Below are the code and all the weights of a small trained network. Each question names an input and a target symbol and asks about switching units off, where a switched-off unit gives its printed mean instead of its output.

import numpy as np


def w(rows, s, z=0):
    codes = np.array(rows[::2]) - 128.0
    scale = np.full(codes.shape[1], s)
    scale[-1] = z or s
    return codes * scale


def norm(h):
    return h / np.sqrt((h * h).mean(-1, keepdims=True) + 1e-5)


def f(y):
    return np.maximum(y, 0)


def softmax(a):
    e = np.exp(a - a.max(-1, keepdims=True))
    return e / e.sum(-1, keepdims=True)


def log_softmax(a):
    a = a - a.max(-1, keepdims=True)
    return a - np.log(np.exp(a).sum(-1, keepdims=True))


def net(x, mask):
    ids = ['ΓΞΠΨΩαδζηλμτ'.index(c) for c in x.split()]
    T = len(ids)
    res = E[ids] + P[:T]
    r = norm(res)
    for j in range(2):
        rows = slice(2 * j, 2 * j + 2)
        q, k, v = (r @ M[0][rows].T for M in (Q, K, V))
        z = softmax(np.where(np.tri(T) > 0, q @ k.T / 2**0.5, -1e9)) @ v
        o = O[0][rows]
        res = res + np.where(mask[j], z, o[:, -1]) @ o[:, :-1]
    y = f(norm(res) @ A[0][:, :-1].T + A[0][:, -1])
    res = res + np.where(mask[2:14], y, B[0][:, -1]) @ B[0][:, :-1]
    return log_softmax(norm(res)[-1] @ U[:, :-1].T + U[:, -1])


Q, K, V, O, A, B = {}, {}, {}, {}, {}, {}
E = w([
[153,99,174,101,145],'Γ',
[83,137,186,103,53],'Ξ',
[184,125,90,147,110],'Π',
[169,107,104,192,156],'Ψ',
[90,95,137,168,124],'Ω',
[161,143,104,134,95],'α',
[54,98,152,1,136],'δ',
[130,85,78,145,130],'ζ',
[127,118,165,191,100],'η',
[118,145,169,86,87],'λ',
[148,121,148,145,80],'μ',
[133,142,124,132,155],'τ',
],0.028)
P = w([
[139,206,146,141,156],'0',
[11,87,32,147,121],'1',
[128,202,144,126,158],'2',
[45,72,104,141,90],'3',
[130,201,137,120,159],'4',
[74,67,136,193,83],'5',
[130,201,144,115,158],'6',
[82,75,148,203,78],'7',
[124,199,142,107,155],'8',
[93,75,150,198,65],'9',
[125,193,139,103,158],'10',
[94,83,145,184,59],'11',
[127,197,133,101,161],'12',
],0.012)
Q[0] = w([
[199,142,167,85,190],'head 0',
[187,113,92,123,193],'head 0',
[173,123,223,77,101],'head 1',
[52,6,190,121,244],'head 1',
],0.021)
K[0] = w([
[158,108,112,94,161],'head 0',
[146,126,88,106,149],'head 0',
[123,30,168,123,64],'head 1',
[50,75,184,126,254],'head 1',
],0.026)
V[0] = w([
[178,157,84,123,101],'head 0',
[47,245,2,178,48],'head 0',
[80,222,96,154,176],'head 1',
[149,115,123,149,71],'head 1',
],0.0071)
O[0] = w([
[173,138,20,42,144,83],'head 0',
[56,30,73,55,154,2],'head 0',
[138,146,255,184,107,42],'head 1',
[154,83,135,125,172,144],'head 1',
],0.0046,0.0051)
A[0] = w([
[139,112,56,215,147,113],'neuron 0',
[93,172,166,144,216,174],'neuron 1',
[193,128,136,90,105,150],'neuron 2',
[88,214,52,154,169,116],'neuron 3',
[80,31,130,92,164,102],'neuron 4',
[59,3,39,136,143,108],'neuron 5',
[87,116,128,155,105,204],'neuron 6',
[170,180,126,136,225,113],'neuron 7',
[69,68,78,99,172,47],'neuron 8',
[113,213,137,96,156,3],'neuron 9',
[21,3,67,154,97,133],'neuron 10',
[111,78,116,89,110,172],'neuron 11',
],0.017,0.0045)
B[0] = w([
[117,38,131,122,83,168],'neuron 0',
[170,112,69,74,151,201],'neuron 1',
[166,199,86,106,125,192],'neuron 2',
[128,180,221,230,140,153],'neuron 3',
[102,58,75,113,153,187],'neuron 4',
[141,120,215,226,124,207],'neuron 5',
[123,145,88,109,77,189],'neuron 6',
[20,125,82,121,123,200],'neuron 7',
[92,100,192,149,63,162],'neuron 8',
[136,85,213,129,188,176],'neuron 9',
[255,101,132,204,192,251],'neuron 10',
[134,111,136,148,84,178],'neuron 11',
],0.026,0.011)
U = w([
[183,59,41,89,39,54],'Γ',
[137,69,224,248,141,199],'Ξ',
[34,134,182,196,245,146],'Π',
[14,58,103,170,96,128],'Ψ',
[102,145,30,64,203,154],'Ω',
[205,55,76,161,188,156],'α',
[192,158,251,58,184,64],'δ',
[72,130,206,91,31,254],'ζ',
[53,189,63,222,66,130],'η',
[231,245,106,129,58,46],'λ',
[101,11,179,49,138,46],'μ',
[99,254,177,225,139,92],'τ',
],0.012,0.0028)

Each question gives the input, a string of symbols that net reads in full, and the target symbol t.
The units are the heads (2 rows each of Q, K, V and O) and the neurons (one row each of A and B). Each row of codes is followed by its name. A weight is (code - 128) times the scale printed after its matrix; where a second scale follows, it is the last column's (O, A, B and U).
mask holds one flag per unit, heads first, then neurons. A switched-off unit (its flag False) gives its mean, the last column of its rows in O or B, instead of its output. The means were averaged over made-up inputs and are rounded, as every weight is.
A unit's drop is (log p(t) with every unit on - log p(t) with that unit switched off) / (log p(t) with every unit on - log p(t) with every unit switched off).
The circuit of an input: a set's keep is (log p(t) with only the set's units on - log p(t) with every unit switched off) / (log p(t) with every unit on - log p(t) with every unit switched off). Starting from the 12 units with the biggest drops (on a tie, the unit counted first), units are removed one at a time, each time the one whose removal leaves the highest keep (on an exact tie, the one counted first), for as long as the keep stays at least 0.8.
units of the circuit, in order: the units of the circuit, biggest drop first
k most important neurons: the k neurons with the biggest drops, biggest first
which heads matter: for each layer, one digit per head in row order, 1 if its drop is at least 0.15 and else 0, layers parted by /
drop of u: that unit's drop, to one decimal
input Γ λ Γ Γ Ξ Γ Γ λ, target α: units of the circuit, in order -> [neuron 5]
input μ λ δ, target μ: units of the circuit, in order -> [neuron 10; neuron 7]
input Γ Ξ Γ Γ Γ Π μ Γ Γ τ Γ Γ δ, target μ: 2 most important neurons -> [neuron 10; neuron 5]
input τ λ η λ μ Γ λ λ Γ Γ, target Γ: units of the circuit, in order -> [neuron 5; neuron 10; neuron 9]
input Γ Ω τ Γ Γ λ α Ψ Γ Γ Ψ, target Ψ: 3 most important neurons -> [neuron 7; neuron 10; neuron 0]
input Ξ λ Γ μ Ξ Π Ξ Γ, target α: which heads matter -> 11
input Γ Γ Ξ Γ Γ Π μ Ξ τ Ψ Γ Γ λ, target δ: which heads matter -> 00
input Γ Γ τ Ξ Γ λ τ, target Π: 4 most important neurons -> [neuron 3; neuron 7; neuron 9; neuron 10]
input τ λ λ λ Π λ λ Γ Γ Γ Γ λ, target λ: which heads matter -> 00
input τ Γ Γ Γ Ξ τ Ξ λ Ω τ, target Γ: 3 most important neurons -> [neuron 5; neuron 6; neuron 9]
input Ξ Γ Ξ τ Ξ Γ, target α: units of the circuit, in order -> [neuron 5; neuron 8]
input Π λ Γ δ, target Ξ: 3 most important neurons -> [neuron 5; neuron 10; neuron 8]
input η Γ λ Γ Γ τ τ Γ Γ τ, target Γ: 4 most important neurons -> [neuron 5; neuron 6; neuron 10; neuron 9]
input α η μ Π η, target Γ: most important neuron -> [neuron 10]
input Γ δ Γ τ Γ Ξ τ Γ δ λ Γ Ξ, target α: 2 most important neurons -> [neuron 10; neuron 5]
input λ τ η Ψ Γ Γ Π τ Γ λ Γ Γ, target λ: drop of neuron 9 -> 0.1
input Ξ μ λ Γ Γ μ τ Ξ, target α: drop of neuron 10 -> 0.7
input Ψ ζ λ Γ λ λ τ Γ λ Ξ Π, target η: drop of neuron 10 -> 0.5
